M = ((35, 53, 14, 6, 4, -1, 61, -3, -24, 18, -41, 27, 47, 12, 32), (-41, -45, -30, -16, -10, 9, -40, 4, 71, -23, 76, -47, -33, 44, -28), (64, -25, 75, -10, -22, 56, 18, 69, -12, -25, 8, 6, -24, 11, 51), (-17, -13, -30, 67, 51, -31, -41, -46, 21, 48, -13, 80, -24, 14, -25), (11, -20, 12, 16, 7, 12, -12, 11, 16, 3, 13, 20, -21, 19, 6), (-27, 4, -24, -50, -26, 14, 11, 29, 35, -34, 68, -79, 17, 26, -7), (54, -42, 69, -47, -66, 69, 44, 34, 65, -58, 22, -57, -28, 88, 52), (-37, 20, -45, -24, -4, -11, 9, -5, 32, -7, 44, -46, 27, 25, -19), (56, -13, 70, -66, -64, 72, 54, 82, 13, -63, 37, -73, 1, 38, 58), (-7, -35, -3, 15, 7, 8, -29, 0, 40, 0, 30, 10, -33, 31, -9), (26, 79, -3, 21, 31, -20, 51, 9, -67, 39, -44, 51, 66, -34, 22), (62, -15, 67, -39, -57, 59, 63, 27, 43, -44, -3, -38, -6, 76, 58), (-68, 26, -85, 41, 65, -56, -53, -20, -13, 49, 35, 37, 19, -39, -57), (23, -48, 35, 13, 0, 32, -29, 38, 18, -11, 28, 18, -47, 16, 13))
What is the entry just right of -48?
Answer: 35
What is the entry just left of the smallest entry?
Answer: 26
What is the entry just right of the smallest entry?
Answer: 41
What is the entry just left of the largest entry?
Answer: -28
The minimum is -85
What is the entry just left of 52?
Answer: 88

a =
[[-157.8 -148.0   62.6  182.0 -129.1   64.2    9.0  161.5]
 [ 135.0  -97.0  142.3   96.6 -133.4  237.2   35.4   24.5]
 [-138.7   79.0   48.8  113.4  147.6 -237.2   61.5  151.2]
 [-118.8   67.3   31.3   66.6  173.8 -234.1   -0.8   99.6]
 [ 129.1  123.8   31.3  -97.5  229.4 -100.3  -63.7 -105.8]
 [ -36.9  185.9  -82.2  -88.3  182.8 -225.9   82.3  -10.8]
 [-123.0   -6.6  179.6  223.6   68.5 -203.2   94.6  214.7]
 [  24.1  -95.0  120.7  138.5  -32.2  208.9  -75.3   56.9]
 [  51.9  -87.4  279.5  207.2   56.7  -81.0   -1.6  135.3]
 [ -90.6  -90.8  -24.5   57.8  -66.9  165.3  -85.3   25.9]
 [ -51.3  128.7 -251.6 -162.5  -11.1   92.8   31.2  -89.1]
 [ 130.4   52.5   67.0  -40.5   67.1 -143.8   68.5  -22.5]]
Indices start at 1.
The smallest entry -> -251.6
The entry in row 1 and column 1 is -157.8
The entry at row 1, column 3 -> 62.6
The entry just right of 92.8 -> 31.2
The entry directly above 135.3?
Answer: 56.9
The entry in row 2 and column 1?
Answer: 135.0
The entry just left of the largest entry -> -87.4
The entry in the top-right corner?
Answer: 161.5
The entry at row 3, column 1?
Answer: -138.7
The entry in the bottom-right corner: -22.5
The bottom-left entry?
Answer: 130.4
The entry just left of the smallest entry?
Answer: 128.7
The entry directly above -234.1?
Answer: -237.2
The entry directly above the smallest entry?
Answer: -24.5
The entry just left of 147.6 -> 113.4
The entry in row 3 and column 3?
Answer: 48.8
The entry directly above 214.7?
Answer: -10.8
The entry just right of the smallest entry?
Answer: -162.5
The entry directly above the largest entry -> 120.7
The entry at row 1, column 2 is -148.0
The entry just right of -88.3: 182.8
The entry just right of 142.3: 96.6
The entry just right of -123.0 is -6.6
The entry just right of -40.5?
Answer: 67.1
The entry just left of -6.6?
Answer: -123.0
The maximum?
Answer: 279.5
The entry just left of 229.4 -> -97.5
The entry just left of 67.3 -> -118.8
The entry just right of 24.1?
Answer: -95.0
The entry at row 3, column 2: 79.0

[[-48  43  10  40 -19 -13  27  19  20 -14  40 -37  14  -5  10]
 [ -2  -1  22  33  52 -73 -11  16   6  -2  15  29 -25  -4  22]
 [ -3 -21  -9 -25 -12   9 -27 -14 -30   2  55  48  43 -38  -9]
 [ 54 -13 -56  12  31  20 -50  23 -27  14  12  -6  13  15 -56]
 [-34 -49  33  19 -23 -31  38 -24 -11   8 -17 -17 -27 -37  33]
 [ 32 -21  24  34   4 -45  18  13 -13  -1 -33  71 -17  -8  24]
 [-35  43  -7  44 -13   6 -10  22 -17 -33  43  -4  47  19  -7]
 [-41 -18   3   1  11 -28   6 -10  15  22  52 -59 -18 -39   3]
 [ 29  16  27 -21  -7 -20  15  10  21   3  -2  88   1 -20  27]
 [ -6   6   3  27  52 -19 -33   0 -16 -27 -35 -23 -17  63   3]
 [ 71  29 -41  13  -4  28   0  48  21  25   2   8   6   6 -41]]
Rows and columns are numbered from 1.
The entry just right of the largest entry: 1
Which number is the entry directly below the smallest entry?
Answer: 9
The entry in row 1 and column 3 is 10
Which number is the top-left entry?
Answer: -48
The entry in the bottom-right corner: -41
The entry at row 1, column 2 -> 43
The entry directly below the centre entry -> 22
Which number is the bottom-left entry?
Answer: 71
Which number is the entry at row 3, column 1?
Answer: -3
Which number is the entry at row 2, column 1?
Answer: -2
Which number is the entry just left of -45?
Answer: 4
Which number is the entry in row 3 and column 3?
Answer: -9
The top entry of the column that holds the largest entry: -37
The entry just right of the centre entry: -13
Which number is the bottom entry of the column that holds the smallest entry?
Answer: 28
Which number is the entry just left of the smallest entry?
Answer: 52
Which number is the top-right entry?
Answer: 10
The entry directly below -8 -> 19
Which number is the entry in row 3 and column 2?
Answer: -21
The entry directly above 9 is -73
Which number is the entry directly below the largest entry?
Answer: -23
Which number is the entry just left of the largest entry?
Answer: -2
The top entry of the column that holds the smallest entry -> -13
Which number is the centre entry?
Answer: 13
